Each row of numbers stands for one node and depends on some of the facts below. Use the named rows to name the rest.

Named rows:
q_274: [  0  10   4   8   9  -4   7  -5 -10  -1  10  20  -5   5   7   5  -4  -8
 -22   5   4  27 -25   6  14 -18   4  -6   4 -23  11  11]
q_825: [ -1  -2   0  -4  -2   4  -9   3 -23  36  34  50   3 -18  -2  -4 -34  -4
 -23  -2   2  13 -23 -13   9 -24   6  -8  21  17  23 -19]
q_326: [ -9   5 -20  -1 -23  14 -24 -14   4  -3  23  -7 -13  19  -3 -42   1  13
   0  18  11  18 -21   6 -14   0  30  22  10   6  29  12]
q_739: [ -3  10  22   9   2 -10  26 -10   5 -14 -10  -6  -9  -2   9 -15   5 -10
   0   5  13  -2  27   0   6   0   6   0   1  -5  -6  19]
q_363: [  0   9  20   0   5  -7  30 -11  13 -15  -7  -7  -5  -1   8  -4   4  -5
  -3   1   7  -8  27   1   3  -4   8  -4   3  -7 -13  20]
q_616: [-20  13  31 -15 -11  -7   6 -26  10  -9 -19 -11   2   4  10 -12  16  23
 -10   9   8  -7  27   4  -6   5  12   9  -1   3   9  23]
q_656: [ -6  -5 -19  -2   1  -1  -4  19  -6   5   8  29  -1  -3   2  16 -37   2
 -22  17 -11  11 -17   5 -13 -30  -6   4  16  11  15   1]
q_433: [ 15  -2  19  -4  16 -13  19  -3  13 -25  -4 -10  -2 -10  11   0   8 -14
   1   4   3 -11  32  11   7   3  10 -10   0  -5 -15  23]
q_16: [ 13   2 -28   6  -7  -3 -12 -26   4  -1  12 -19   0 -17 -15 -26  19  -6
  -4  15  22   8  -5  -5  -2  -3  21   3  20  26  28  16]
q_108: [ 12  11   6 -10  11   2   0  -5  -1   3  10   9   1  -6  -6  20  -7 -11
 -16  -4  -7  21 -16   8  20  -6   7 -17  -6 -42   2   9]
q_960: [  6   9  13 -14   6  -2   4  -5 -12   2  15  16   1  11   5  23 -20   6
   1   5  -4  16 -19   4  11 -15  10 -15 -10 -51   3  -1]
q_485: [-15 -15  12  23  -2  -6  -5  10  -3  -2 -40 -19   4  21   5  -3  46  16
  29 -24  -1  -8   0  -5  -1  37 -27  10 -21  14 -16 -29]
q_128: [  7   0  -1  -3  13   0  -1   3   0  -2  14  13  -1  -1   5  16  -7  -1
 -14   4  -2  16 -27  13   8 -16   3 -11   0 -29   4  14]
q_702: [ -2   3  12   8   0  -5   7  -5  -8   1   0  14 -10  -6   7  -8  -3  -3
  -8   8  13  16   1   0   8  -8   5  -1   4   3  13  12]
q_835: [ -8 -13   7  13   4   0   3  12   6  -3 -34 -21  10  23  -2   8  38  13
  26 -28 -13 -22   1  -6  -8  31 -24   8 -15   6 -31 -34]
q_193: [  5   0 -36  -2  17  -7  -9  25  -4 -14 -11  10  -6  -5  -8  37 -24 -13
 -27  19 -22  28 -14  22  -3 -22 -15   4   1 -10  21  13]
q_100: [ -9 -12   9  12   1  -1  -5  12   3  -4 -35 -20   9  20  -2   7  38  13
  27 -29 -11 -17   3  -5  -4  34 -25   6 -24   4 -27 -29]

How the nodes are related:
q_7 | razak pulos | dagril q_755 | zufar q_142
q_128 | razak mubu | dagril q_874
q_916 | razak ditutri | dagril q_90
q_960 | razak mubu | nabuk q_797 | dagril q_829 | zufar q_187
q_948 | razak ditutri | nabuk q_670 | dagril q_840 | zufar q_230
q_163 | razak ditutri | dagril q_53 | zufar q_616
q_753 | razak vuplozi | nabuk q_410 q_441 | dagril q_203 | zufar q_825
q_347 | razak vuplozi | dagril q_53 | zufar q_480
q_309 | razak gigok | dagril q_285 | zufar q_545
q_554 | razak gigok | dagril q_985 | zufar q_169
q_894 | razak ditutri | nabuk q_607 | dagril q_994 | zufar q_69
q_902 | razak ditutri | dagril q_919 | zufar q_832
q_607 | razak pulos | dagril q_994 | zufar q_659
q_462 | razak klistiban
q_300 | razak ditutri | nabuk q_433 | dagril q_615
q_455 | razak klistiban | dagril q_755 | zufar q_355
q_763 | razak klistiban | nabuk q_621 | dagril q_467
q_739 | razak ditutri | dagril q_467 | zufar q_763
q_66 | razak vuplozi | dagril q_829
q_10 | razak vuplozi | nabuk q_309 | dagril q_285 | zufar q_694
q_112 | razak draklos | nabuk q_559 q_656 | dagril q_534
q_60 | razak ditutri | dagril q_462
q_874 | razak ditutri
q_414 | razak draklos | dagril q_994 | zufar q_607
q_643 | razak ditutri
q_3 | razak gigok | nabuk q_621 | dagril q_467 | zufar q_858
q_919 | razak vuplozi | dagril q_100
q_700 | razak mubu | nabuk q_16 | dagril q_643 | zufar q_726
q_189 | razak gigok | dagril q_347
q_958 | razak draklos | nabuk q_572 | dagril q_755 | zufar q_7
q_712 | razak pulos | dagril q_791 | zufar q_530
q_733 | razak vuplozi | dagril q_916
q_40 | razak klistiban | nabuk q_894 q_193 | dagril q_994 | zufar q_414
q_987 | razak vuplozi | nabuk q_315 | dagril q_595 | zufar q_522
q_656 | razak gigok | nabuk q_112 | dagril q_534 | zufar q_559
q_791 | razak draklos | dagril q_755 | zufar q_455
q_245 | razak ditutri | dagril q_100 | zufar q_852
q_531 | razak gigok | nabuk q_561 | dagril q_916 | zufar q_967
q_559 | razak klistiban | dagril q_534 | zufar q_994
q_759 | razak gigok | dagril q_454
q_340 | razak ditutri | nabuk q_563 | dagril q_618 | zufar q_239
q_578 | razak vuplozi | dagril q_163
q_363 | razak ditutri | dagril q_476 | zufar q_859
q_670 | razak ditutri | dagril q_840 | zufar q_485
q_618 | razak pulos | dagril q_90 | zufar q_794
q_476 | razak pulos | dagril q_53 | zufar q_474
q_274 | razak mubu | dagril q_100 | zufar q_286
q_115 | razak pulos | dagril q_245 | zufar q_945
q_976 | razak mubu | nabuk q_200 | dagril q_726 | zufar q_501
q_308 | razak klistiban | dagril q_608
q_581 | razak klistiban | dagril q_534 | zufar q_656
q_785 | razak pulos
q_851 | razak vuplozi | dagril q_245 | zufar q_115
q_32 | razak ditutri | dagril q_742 | zufar q_626
q_721 | razak vuplozi | dagril q_595 | zufar q_984
q_53 | razak vuplozi
q_659 | razak draklos | nabuk q_40 | dagril q_994
q_820 | razak draklos | nabuk q_300 q_296 | dagril q_615 | zufar q_433
q_776 | razak ditutri | dagril q_726 | zufar q_134
q_20 | razak ditutri | nabuk q_189 | dagril q_347 | zufar q_189
q_296 | razak ditutri | dagril q_615 | zufar q_914
q_458 | razak ditutri | nabuk q_897 | dagril q_306
q_626 | razak klistiban | dagril q_742 | zufar q_183
q_261 | razak ditutri | dagril q_380
q_352 | razak klistiban | dagril q_462 | zufar q_60
q_681 | razak vuplozi | dagril q_916 | zufar q_733
q_994 | razak ditutri | dagril q_534 | zufar q_934
q_727 | razak ditutri | dagril q_522 | zufar q_293
q_914 | razak ditutri | dagril q_615 | zufar q_300
q_829 | razak vuplozi | dagril q_909 | zufar q_615
q_218 | razak ditutri | dagril q_285 | zufar q_10
q_144 | razak ditutri | dagril q_608 | zufar q_308
q_909 | razak draklos
q_183 | razak ditutri | dagril q_742 | zufar q_117
q_619 | razak vuplozi | dagril q_726 | zufar q_200
q_485 | razak ditutri | dagril q_840
q_142 | razak pulos | dagril q_755 | zufar q_791
q_868 | razak pulos | dagril q_909 | zufar q_829
q_195 | razak draklos | dagril q_454 | zufar q_759
q_610 | razak mubu | dagril q_273 | zufar q_600
q_315 | razak pulos | dagril q_595
q_608 | razak mubu | dagril q_726 | zufar q_776
q_306 | razak ditutri | dagril q_985
q_286 | razak pulos | dagril q_100 | zufar q_919
q_474 | razak draklos | dagril q_53 | zufar q_188
q_501 | razak vuplozi | dagril q_726 | zufar q_608
q_797 | razak draklos | nabuk q_66 | dagril q_829 | zufar q_66
q_326 | razak vuplozi | nabuk q_761 | dagril q_273
q_572 | razak klistiban | nabuk q_355 | dagril q_755
q_852 | razak ditutri | nabuk q_544 | dagril q_100 | zufar q_274
q_507 | razak ditutri | dagril q_462 | zufar q_352
q_859 | razak pulos | dagril q_476
q_832 | razak ditutri | dagril q_919 | zufar q_290
q_595 | razak pulos
q_755 | razak ditutri
q_188 | razak vuplozi | dagril q_53 | zufar q_217
q_270 | razak ditutri | nabuk q_32 | dagril q_742 | zufar q_423
q_134 | razak vuplozi | nabuk q_619 | dagril q_726 | zufar q_619
q_530 | razak mubu | nabuk q_941 | dagril q_791
q_90 | razak ditutri
q_828 | razak pulos | dagril q_835 | zufar q_715
q_16 | razak pulos | dagril q_643 | zufar q_321
q_423 | razak draklos | dagril q_742 | zufar q_32
q_380 | razak klistiban | dagril q_534 | zufar q_581
q_615 | razak ditutri | dagril q_909 | zufar q_467
q_164 | razak ditutri | dagril q_874 | zufar q_128
q_522 | razak gigok | dagril q_595 | zufar q_742
q_941 | razak gigok | dagril q_791 | zufar q_454
q_702 | razak vuplozi | dagril q_919
q_616 | razak ditutri | nabuk q_474 q_93 | dagril q_53
q_694 | razak ditutri | nabuk q_10 | dagril q_285
q_557 | razak ditutri | dagril q_643 | zufar q_273
q_441 | razak pulos | dagril q_203 | zufar q_410
q_945 | razak vuplozi | nabuk q_851 | dagril q_245
q_217 | razak vuplozi | dagril q_53 | zufar q_44
q_370 | razak mubu | nabuk q_29 | dagril q_273 | zufar q_326
q_563 | razak vuplozi | nabuk q_265 | dagril q_618
q_322 | razak ditutri | nabuk q_698 | dagril q_60 | zufar q_698
q_290 | razak ditutri | nabuk q_832 | dagril q_919 | zufar q_279
q_742 | razak ditutri | dagril q_595 | zufar q_721
q_985 | razak vuplozi
q_371 | razak ditutri | dagril q_608 | zufar q_144
q_473 | razak vuplozi | dagril q_916 | zufar q_531
q_117 | razak ditutri | nabuk q_32 | dagril q_742
q_203 | razak gigok | dagril q_985 | zufar q_306
q_984 | razak ditutri | dagril q_595 | zufar q_315
q_582 | razak ditutri | dagril q_476 | zufar q_363
q_265 | razak ditutri | dagril q_618 | zufar q_340
q_454 | razak ditutri | dagril q_791 | zufar q_712
q_29 | razak klistiban | dagril q_273 | zufar q_610
q_86 | razak mubu | nabuk q_108 | dagril q_712
q_934 | razak mubu | nabuk q_656 | dagril q_534 | zufar q_112
q_434 | razak mubu | dagril q_600 | zufar q_533
q_285 | razak ditutri | dagril q_785 | zufar q_840
q_69 | razak pulos | dagril q_994 | zufar q_40
q_621 | razak vuplozi | dagril q_467 | zufar q_739
q_172 | razak ditutri | dagril q_90 | zufar q_916
q_858 | razak mubu | dagril q_467 | zufar q_621
q_386 | razak vuplozi | nabuk q_434 | dagril q_600 | zufar q_434
q_193 | razak mubu | dagril q_994 | zufar q_894
q_93 | razak vuplozi | dagril q_53 | zufar q_163
q_777 | razak klistiban | nabuk q_674 | dagril q_380 | zufar q_668
q_600 | razak ditutri | dagril q_273 | zufar q_761
q_534 | razak pulos
q_897 | razak ditutri | dagril q_306 | zufar q_458
q_835 | razak ditutri | dagril q_985 | zufar q_219
q_321 | razak ditutri | dagril q_643
q_273 | razak draklos | dagril q_643 | zufar q_16
q_200 | razak ditutri | dagril q_726
q_108 | razak mubu | nabuk q_519 | dagril q_712 | zufar q_519
q_219 | razak pulos | dagril q_985 | zufar q_203
q_457 | razak ditutri | dagril q_610 | zufar q_714
q_825 | razak draklos | dagril q_203
q_279 | razak vuplozi | dagril q_919 | zufar q_702
q_840 | razak ditutri | dagril q_785
q_640 | razak pulos | dagril q_600
q_169 | razak ditutri | nabuk q_554 | dagril q_985 | zufar q_835
q_545 | razak ditutri | nabuk q_694 | dagril q_285 | zufar q_218
q_101 | razak vuplozi | dagril q_840 | zufar q_948
q_44 | razak mubu | dagril q_53 | zufar q_93
q_794 | razak ditutri | nabuk q_172 | dagril q_90 | zufar q_172
q_239 | razak klistiban | dagril q_618 | zufar q_563
q_201 | razak pulos | nabuk q_322 | dagril q_60 | zufar q_322
q_714 | razak draklos | dagril q_610
q_410 | razak draklos | dagril q_203 | zufar q_753
q_111 | razak mubu | dagril q_53 | zufar q_476
q_674 | razak vuplozi | nabuk q_777 q_261 | dagril q_380 | zufar q_777
q_355 | razak vuplozi | nabuk q_958 | dagril q_755 | zufar q_572
q_715 | razak pulos | dagril q_835
q_293 | razak gigok | dagril q_522
q_467 | razak vuplozi | dagril q_909
q_698 | razak pulos | dagril q_60
q_533 | razak mubu | dagril q_600 | zufar q_640
q_187 | razak mubu | dagril q_829 | zufar q_797
q_396 | razak vuplozi | nabuk q_700 | dagril q_643 | zufar q_700
q_230 | razak draklos | dagril q_840 | zufar q_670
q_544 | razak ditutri | dagril q_100 | zufar q_245
q_433 | razak ditutri | dagril q_615 | zufar q_296
q_561 | razak vuplozi | dagril q_916 | zufar q_473
q_480 | razak ditutri | dagril q_53 | zufar q_111
q_668 | razak ditutri | nabuk q_674 | dagril q_380 | zufar q_261
q_761 | razak klistiban | dagril q_273 | zufar q_370
q_967 | razak klistiban | dagril q_916 | zufar q_681
q_585 | razak mubu | dagril q_476 | zufar q_582
q_100 | razak ditutri
q_726 | razak vuplozi | dagril q_643 | zufar q_557
q_519 | razak draklos | nabuk q_86 | dagril q_712 | zufar q_86

Rows to name:
No name comes twice in this set of rows, the named rows included.
[  9  10 -32   3   2   8 -14 -18  -2  -6  33  -9  -1  19  -7 -11  -2  -8
 -17  14   6  14 -49   8  -3 -17  16  -2  15 -20  14  14]	q_533
[ 11  -8  10 -16   6   1  -5  -2 -26  34  40  51  14  -9   1   7 -41   2
  -9   1   3  -1 -21 -14   4 -31  12 -19  22   5  11 -26]	q_797
[  5 -12 -47  12 -12  19 -39  -4  -2   7   9 -36  13  36 -20 -23  34   9
  25 -14  -2 -14 -55  -8 -17  24  -2  10  -2  10  -9 -40]	q_726
[ -2   5 -17   1 -11   8 -17   5  -7 -16  20  -9 -10  29   9 -57 -11 -36
 -19  24   3 -12   0  18 -10   1  12  18  19  22   6  11]	q_761
[ -6   8  19  -7   4  -4  -8 -18  -7   5   1  18   4   6   8   3  10  13
 -31   8   3  24 -25  10  13  -9   8  -9   4 -16  24  16]	q_44
[ -4   3 -23 -10   2   3  -2  25   9  -9  -5  13 -13  -8  -9  20 -27  -1
 -10   9 -20  13  14  16 -13 -13   0  17   1  -1  14   5]	q_674
[-16  -7  28   2  -5  -7 -13  -7   5   5 -46 -20  19  24   1   0  54  31
  12 -26  -8 -21  -1  -5  -3  43 -16   8 -16  16 -12 -27]	q_163
[  4  -4  -2 -11   2  10  -9   5 -18  33  37  47   9 -19  -4   4 -37   0
 -21  -5  -4   6 -23 -16   6 -24   7 -10  21  14  13 -20]	q_230
[  3  -7 -41  14 -13  15 -25  -6  10  -8  -7 -57  11  40 -15 -29  46   4
  31 -10   0 -28 -28  -5 -21  34  -7  14  -8  11 -22 -26]	q_600
[ 11 -17 -48   9  -4  25 -48   6  -5   6  15 -27  13  39 -15  -4  37  12
  21 -21  -9   1 -77   7  -8  21  -7   4 -14 -15 -10 -34]	q_610
[-12  -8  13  21   0  -1   3   8   0  -4 -35 -16   6  21   2   1  39  10
  28 -28  -4 -14   2  -8  -3  32 -25   9 -19   8 -23 -33]	q_916

Now the same nodes, written a new way:
Known rows:
q_522: [  3  10   0 -10  -4   1   2 -12 -13  15  -4   6   7]
q_619: [-2 -3 -3 -1  5 -1  1  9  6 -7  5 -4  0]
q_694: [ 1 -2  2  0  1 -2 -2  0 -7  0  0 -2  0]
q_545: [ 1 -1  2  0  1  0 -1 -1 -3  4 -3 -2  7]
q_668: [ -1  -6   3  -4   8   7  -2  -2  -1   3 -11  -7  19]
q_261: [ -1  -6   2  -3   0   5  -2  -1  -1   0 -11  -4  15]
q_300: [ 1  1  8 10  5 -4 -1  6 11 -7  8 -2 -1]
q_914: [ 0  1  7  9  4 -3  0  5 14 -7  6 -1  7]
q_396: [-2 -2 -3  2  4  1  1  8  5  0  4 -5  0]
q_455: [-1  1  3  2 -1 -8  0 -7  2  0 -3  3  4]
q_868: [-1  1  5 11  1 -2  1  7 15 -4  6 -3  4]
q_270: [ 0 -1  2  2  0  1 -1  0  3  4 -3 -2  8]
q_715: [-1 -2  1  3 -1 -3  0  3 -4 -5  1 -2 -1]
q_585: [ 1  4 -2 -2 -3  7  0 -4  3  6  1  3 -5]
q_414: [  0  -5  -5  -4  -7  13  -3  -3   6  -2   1   0 -22]
q_851: [-1  0  0  7 -1  1  2  5  2  0  0 -2  4]
q_739: [ 0  1  7  9  4 -3  0  6 14 -7  6 -1  7]

Which node is each row?
No name comes twice in this set of rows, the named rows included.
[-2 -2 -4 -1  4  1  2  9  9 -3  3 -4  6]	q_501
[  4  10   0 -12  -3   0   1 -13 -19  13  -4   7   4]	q_203
[  3   4  -4   3   1   1   1   0   3  -6   8   6 -25]	q_909
[ 1  4  4 10  5 -6  3  8 -4 -8 10  1 -2]	q_467
[-1 -2  1  5  0  0  0  3  2  1  2 -4  0]	q_201
[-2 -5 -4 -5  3 -2  0  7  8 -9  5 -5  0]	q_640
[-2 -3 -2 -2  2 -2  0  6  6 -7  3 -4  1]	q_16
[-2 -5  0  0 -6  7 -1  2  0  3 -8 -7  8]	q_69
[ -1   2   6  14   6  -4   2  11  10 -10  11  -2  -5]	q_66
[  2   6   3   8   3   4   1   1  16   1  12   2 -14]	q_960
[ 0 -1  2 -1 -1 -1 -1  0 -4 -1 -4  0  8]	q_670
[  2   2   1  10   3   5   0   3  21  -6  18   2 -27]	q_820
[  1   2  -3   0  -1   0   3   2 -17   5  -4   1   9]	q_347
[-2 -3 -3  0  5  0  1  9  5 -4  7 -5 -4]	q_134
[  1   1  -5  -5   2   5   0  -1   9   3   8   0 -13]	q_700

